Here is a tiny trained network, its code and every weight. The questions are about switching its units off for an input and a class, where a switched-off unit gives its printed mean instead of its output.

import numpy as np


def w(rows, s, z=0):
    codes = np.array(rows[::2]) - 128.0
    scale = np.full(codes.shape[1], s)
    scale[-1] = z or s
    return codes * scale


def f(y):
    return y / 2 * (1 + np.tanh(0.7978845608 * (y + 0.044715 * y**3)))


def log_softmax(a):
    a = a - a.max(-1, keepdims=True)
    return a - np.log(np.exp(a).sum(-1, keepdims=True))


def net(x, mask):
    res = np.array(x, float).reshape(1, 4) / 4 @ E
    y = f(res @ A[0][:, :-1].T + A[0][:, -1])
    res = res + np.where(mask, y, B[0][:, -1]) @ B[0][:, :-1]
    return log_softmax(res[-1] @ U[:, :-1].T + U[:, -1])


A, B = {}, {}
E = w([
[202,128,154,68,210],'x0',
[130,186,208,249,176],'x1',
[48,101,227,72,116],'x2',
[25,189,69,99,189],'x3',
],0.011)
A[0] = w([
[133,144,187,188,135,97],'neuron 1',
[178,174,76,168,130,109],'neuron 2',
[113,101,202,104,103,125],'neuron 3',
[111,178,204,81,105,95],'neuron 4',
[206,92,224,115,73,54],'neuron 5',
[158,136,136,99,189,101],'neuron 6',
[204,160,94,154,95,114],'neuron 7',
[93,156,130,165,67,122],'neuron 8',
[149,166,183,197,136,65],'neuron 9',
[167,153,80,145,129,88],'neuron 10',
[107,115,153,121,116,85],'neuron 11',
[177,146,125,70,161,101],'neuron 12',
[80,94,183,132,128,108],'neuron 13',
[102,199,170,185,181,89],'neuron 14',
[95,103,215,87,104,105],'neuron 15',
[162,139,177,84,176,115],'neuron 16',
[72,115,171,110,142,107],'neuron 17',
[170,144,59,144,118,85],'neuron 18',
[184,161,133,97,166,146],'neuron 19',
[109,151,137,164,37,120],'neuron 20',
[88,87,189,104,121,105],'neuron 21',
[79,123,126,161,35,125],'neuron 22',
[164,147,141,99,165,127],'neuron 23',
[52,252,85,107,190,85],'neuron 24',
[200,66,168,155,31,80],'neuron 25',
[92,150,105,112,178,83],'neuron 26',
[164,158,213,43,188,107],'neuron 27',
[55,173,123,106,181,74],'neuron 28',
[162,137,196,201,129,111],'neuron 29',
[94,182,105,133,31,95],'neuron 30',
[126,143,134,127,118,254],'neuron 31',
[138,46,73,48,72,68],'neuron 32',
],0.014)
B[0] = w([
[67,155,145,62,119,199],'neuron 1',
[79,161,76,165,180,193],'neuron 2',
[157,157,68,152,180,192],'neuron 3',
[102,154,82,147,171,169],'neuron 4',
[211,153,93,105,54,218],'neuron 5',
[110,135,154,168,71,160],'neuron 6',
[168,165,67,156,169,194],'neuron 7',
[123,88,160,173,90,185],'neuron 8',
[100,167,144,98,133,196],'neuron 9',
[89,190,93,166,148,160],'neuron 10',
[112,178,118,148,120,132],'neuron 11',
[73,103,160,158,69,163],'neuron 12',
[131,154,119,154,155,175],'neuron 13',
[54,168,165,54,138,222],'neuron 14',
[109,162,62,171,190,198],'neuron 15',
[94,89,139,185,69,177],'neuron 16',
[139,156,82,152,160,172],'neuron 17',
[93,184,93,149,167,172],'neuron 18',
[92,83,159,175,111,182],'neuron 19',
[126,104,158,165,97,192],'neuron 20',
[125,178,58,152,164,179],'neuron 21',
[103,84,165,183,77,206],'neuron 22',
[113,122,169,175,95,162],'neuron 23',
[219,125,100,100,72,249],'neuron 24',
[206,136,108,93,90,235],'neuron 25',
[178,165,108,120,57,163],'neuron 26',
[105,111,162,176,95,206],'neuron 27',
[208,148,110,106,78,190],'neuron 28',
[106,147,156,73,128,226],'neuron 29',
[99,91,174,168,84,178],'neuron 30',
[157,62,156,117,199,251],'neuron 31',
[8,212,194,37,152,213],'neuron 32',
],0.012,0.014)
U = w([
[51,163,172,3,152,119],'0',
[114,155,39,190,205,116],'1',
[96,86,183,212,88,108],'2',
[212,137,95,64,89,104],'3',
[143,46,163,99,227,252],'4',
[129,73,154,93,196,109],'5',
],0.014,0.029)

Each question gives the input, the list of numbers given to net, and the class t.
The units are the neurons (one row each of A and B). Each row of codes is followed by its name. A weight is (code - 128) times the scale printed after its matrix; where a second scale follows, it is the last column's (A, B and U).
mask holds one flag per neuron, in row order. A switched-off neuron (its flag False) gives its mean, the last column of its row in B, instead of its output. The means were averaged over made-up inputs and are rounded, as every weight is.
A unit's drop is (log p(t) with every unit on - log p(t) with that unit switched off) / (log p(t) with every unit on - log p(t) with every unit switched off).
The circuit of an input: a set's keep is (log p(t) with only the set's units on - log p(t) with every unit switched off) / (log p(t) with every unit on - log p(t) with every unit switched off). Starting from the 12 units with the biggest drops (on a tie, the unit counted first), units are removed one at a time, each time the one whose removal leaves the highest keep (on an exact tie, the one counted first), for as long as the keep stays at least 0.8.
units of the circuit, in order: the units of the circuit, biggest drop first
top k neurons: the k neurons with the biggest drops, biggest first
drop when u is switched off: that unit's drop, to one decimal
input [-4,-3,1,-4], class 2: units of the circuit, in order => (neuron 22)
input [-6,-7,-2,8], class 3: top 4 neurons => (neuron 24; neuron 28; neuron 14; neuron 26)
input [1,-3,3,2], class 4: top 2 neurons => (neuron 14; neuron 1)
input [-6,-3,-5,-4], class 2: top 2 neurons => (neuron 22; neuron 30)
input [-8,3,8,0], class 1: top 2 neurons => (neuron 15; neuron 21)
input [8,-7,7,-5], class 2: top 2 neurons => (neuron 27; neuron 16)
input [-4,1,2,4], class 2: top 3 neurons => (neuron 25; neuron 5; neuron 22)
input [-5,5,4,2], class 0: top 2 neurons => (neuron 14; neuron 1)
input [5,-7,5,8], class 3: top 4 neurons => (neuron 24; neuron 28; neuron 26; neuron 14)
input [-5,-1,6,7], class 3: top 2 neurons => (neuron 24; neuron 28)
input [5,7,8,-3], class 1: top 4 neurons => (neuron 15; neuron 3; neuron 32; neuron 21)
input [-6,8,7,-4], class 0: top 2 neurons => (neuron 1; neuron 29)
input [5,-4,8,-7], class 1: drop when neuron 15 is switched off => 0.4
input [-5,-4,-4,6], class 3: units of the circuit, in order => (neuron 24)
input [-6,-5,2,5], class 2: drop when neuron 22 is switched off => 0.3
input [8,-2,6,-3], class 2: drop when neuron 27 is switched off => 0.3
